Below is a small trained network, with its code and all its weights. Each question gives an input and a target symbol and asks what happens when units are switched off, that is, made to give their printed mean instead of their output.

import numpy as np


def w(rows, s, z=0):
    codes = np.array(rows[::2]) - 128.0
    scale = np.full(codes.shape[1], s)
    scale[-1] = z or s
    return codes * scale


def norm(h):
    return h / np.sqrt((h * h).mean(-1, keepdims=True) + 1e-5)


def f(y):
    return np.maximum(y, 0)


def softmax(a):
    e = np.exp(a - a.max(-1, keepdims=True))
    return e / e.sum(-1, keepdims=True)


def log_softmax(a):
    a = a - a.max(-1, keepdims=True)
    return a - np.log(np.exp(a).sum(-1, keepdims=True))


def net(x, mask):
    ids = ['αβγδεζηθλμπστφψω'.index(c) for c in x.split()]
    T = len(ids)
    res = E[ids] + P[:T]
    r = norm(res)
    for j in range(3):
        rows = slice(3 * j, 3 * j + 3)
        q, k, v = (r @ M[0][rows].T for M in (Q, K, V))
        z = softmax(np.where(np.tri(T) > 0, q @ k.T / 3**0.5, -1e9)) @ v
        o = O[0][rows]
        res = res + np.where(mask[j], z, o[:, -1]) @ o[:, :-1]
    y = f(norm(res) @ A[0][:, :-1].T + A[0][:, -1])
    res = res + np.where(mask[3:15], y, B[0][:, -1]) @ B[0][:, :-1]
    return log_softmax(norm(res)[-1] @ U[:, :-1].T + U[:, -1])


Q, K, V, O, A, B = {}, {}, {}, {}, {}, {}
E = w([
[153,155,96],'α',
[126,120,124],'β',
[140,157,164],'γ',
[100,138,84],'δ',
[131,113,116],'ε',
[145,118,87],'ζ',
[122,155,174],'η',
[94,117,2],'θ',
[57,148,152],'λ',
[110,169,89],'μ',
[122,167,118],'π',
[111,143,223],'σ',
[83,91,115],'τ',
[104,89,165],'φ',
[134,137,60],'ψ',
[124,108,91],'ω',
],0.031)
P = w([
[129,199,228],'0',
[221,74,4],'1',
[63,56,52],'2',
[187,80,30],'3',
[161,94,53],'4',
[140,91,70],'5',
[104,99,80],'6',
[19,111,116],'7',
],0.0038)
Q[0] = w([
[144,177,209],'H1',
[94,146,145],'H1',
[102,38,151],'H1',
[134,95,90],'H2',
[97,3,166],'H2',
[128,152,133],'H2',
[108,133,137],'H3',
[133,108,181],'H3',
[131,185,97],'H3',
],0.018)
K[0] = w([
[105,198,218],'H1',
[59,131,135],'H1',
[117,24,229],'H1',
[101,179,63],'H2',
[188,251,207],'H2',
[127,92,143],'H2',
[152,108,159],'H3',
[169,63,112],'H3',
[80,89,206],'H3',
],0.013)
V[0] = w([
[159,4,45],'H1',
[203,134,204],'H1',
[123,47,209],'H1',
[139,103,105],'H2',
[167,175,155],'H2',
[90,221,105],'H2',
[132,207,132],'H3',
[113,38,129],'H3',
[38,126,139],'H3',
],0.016)
O[0] = w([
[171,242,85,255],'H1',
[131,67,254,65],'H1',
[198,104,200,32],'H1',
[111,91,141,160],'H2',
[226,139,149,112],'H2',
[178,80,73,148],'H2',
[185,71,149,162],'H3',
[63,199,94,85],'H3',
[132,115,39,108],'H3',
],0.014,0.0085)
A[0] = w([
[54,121,127,135],'N1',
[177,57,86,122],'N2',
[48,83,167,142],'N3',
[215,191,249,124],'N4',
[178,245,76,177],'N5',
[56,84,102,176],'N6',
[164,168,82,56],'N7',
[182,79,131,50],'N8',
[99,172,105,159],'N9',
[161,176,149,2],'N10',
[71,125,133,174],'N11',
[63,109,120,148],'N12',
],0.017,0.0032)
B[0] = w([
[185,130,164,141],'N1',
[148,202,144,146],'N2',
[179,117,70,152],'N3',
[22,252,51,150],'N4',
[96,54,188,249],'N5',
[197,131,139,148],'N6',
[151,86,127,183],'N7',
[144,194,99,139],'N8',
[123,94,106,175],'N9',
[121,102,179,136],'N10',
[166,132,139,141],'N11',
[163,124,137,141],'N12',
],0.025,0.019)
U = w([
[194,183,127,228],'α',
[116,168,141,72],'β',
[190,135,248,138],'γ',
[141,159,101,3],'δ',
[39,190,220,227],'ε',
[40,73,170,237],'ζ',
[155,83,119,54],'η',
[90,140,64,13],'θ',
[125,153,81,108],'λ',
[156,148,92,32],'μ',
[249,150,114,108],'π',
[118,119,111,98],'σ',
[95,129,101,32],'τ',
[84,198,113,247],'φ',
[104,120,111,47],'ψ',
[68,110,84,40],'ω',
],0.016,0.0046)

Each question gives the input, a string of symbols that net reads in full, and the target symbol t.
The units are the heads (3 rows each of Q, K, V and O) and the neurons (one row each of A and B). Each row of codes is followed by its name. A weight is (code - 128) times the scale printed after its matrix; where a second scale follows, it is the last column's (O, A, B and U).
mask holds one flag per unit, heads first, then neurons. A switched-off unit (its flag False) gives its mean, the last column of its rows in O or B, instead of its output. The means were averaged over made-up inputs and are rounded, as every weight is.
A unit's drop is (log p(t) with every unit on - log p(t) with that unit switched off) / (log p(t) with every unit on - log p(t) with every unit switched off).
The circuit of an input: a set's keep is (log p(t) with only the set's units on - log p(t) with every unit switched off) / (log p(t) with every unit on - log p(t) with every unit switched off). Starting from the 12 units with the biggest drops (on a tie, the unit counted first), units are removed one at a time, each time the one whose removal leaves the highest keep (on an exact tie, the one counted first), for as long as the keep stays at least 0.8.
units of the circuit, in order: the units of the circuit, biggest drop first
unit that matters most: the unit with the biggest drop
top k neurons: the k neurons with the biggest drops, biggest first
which heads matter: for each layer, one digit per head in row order, 1 if its drop is at least 0.15 and else 0, layers parted by /
drop of u: that unit's drop, to one decimal
input π π ζ, target π: unit that matters most	H3
input ζ ζ η, target γ: which heads matter	100
input ζ β σ γ γ ζ α, target ζ: which heads matter	000
input ε ψ η η ζ ω ε, target ε: which heads matter	110
input ε α ζ ω τ, target ε: units of the circuit, in order	H1; N4; N5
input α ζ ζ γ ζ α ζ, target ζ: units of the circuit, in order	N5; N3
input θ ε π, target π: top 2 neurons	N6; N5
input ε ζ α α γ, target ε: which heads matter	011
input α α γ β, target α: which heads matter	011
input α α φ φ, target φ: which heads matter	000
input π η ψ η μ ε, target π: which heads matter	010
input α γ λ ζ ζ α ε λ, target π: which heads matter	100
input α η ε ζ ζ ζ, target ζ: which heads matter	010
input ζ ε σ θ ζ φ, target φ: unit that matters most	H1
input ψ η γ, target γ: which heads matter	100
input ζ ω ε ζ ε τ η, target γ: drop of N5	0.3
input ε ζ ε, target ε: drop of H1	0.6
input ε α γ α σ, target ε: drop of N11	0.0
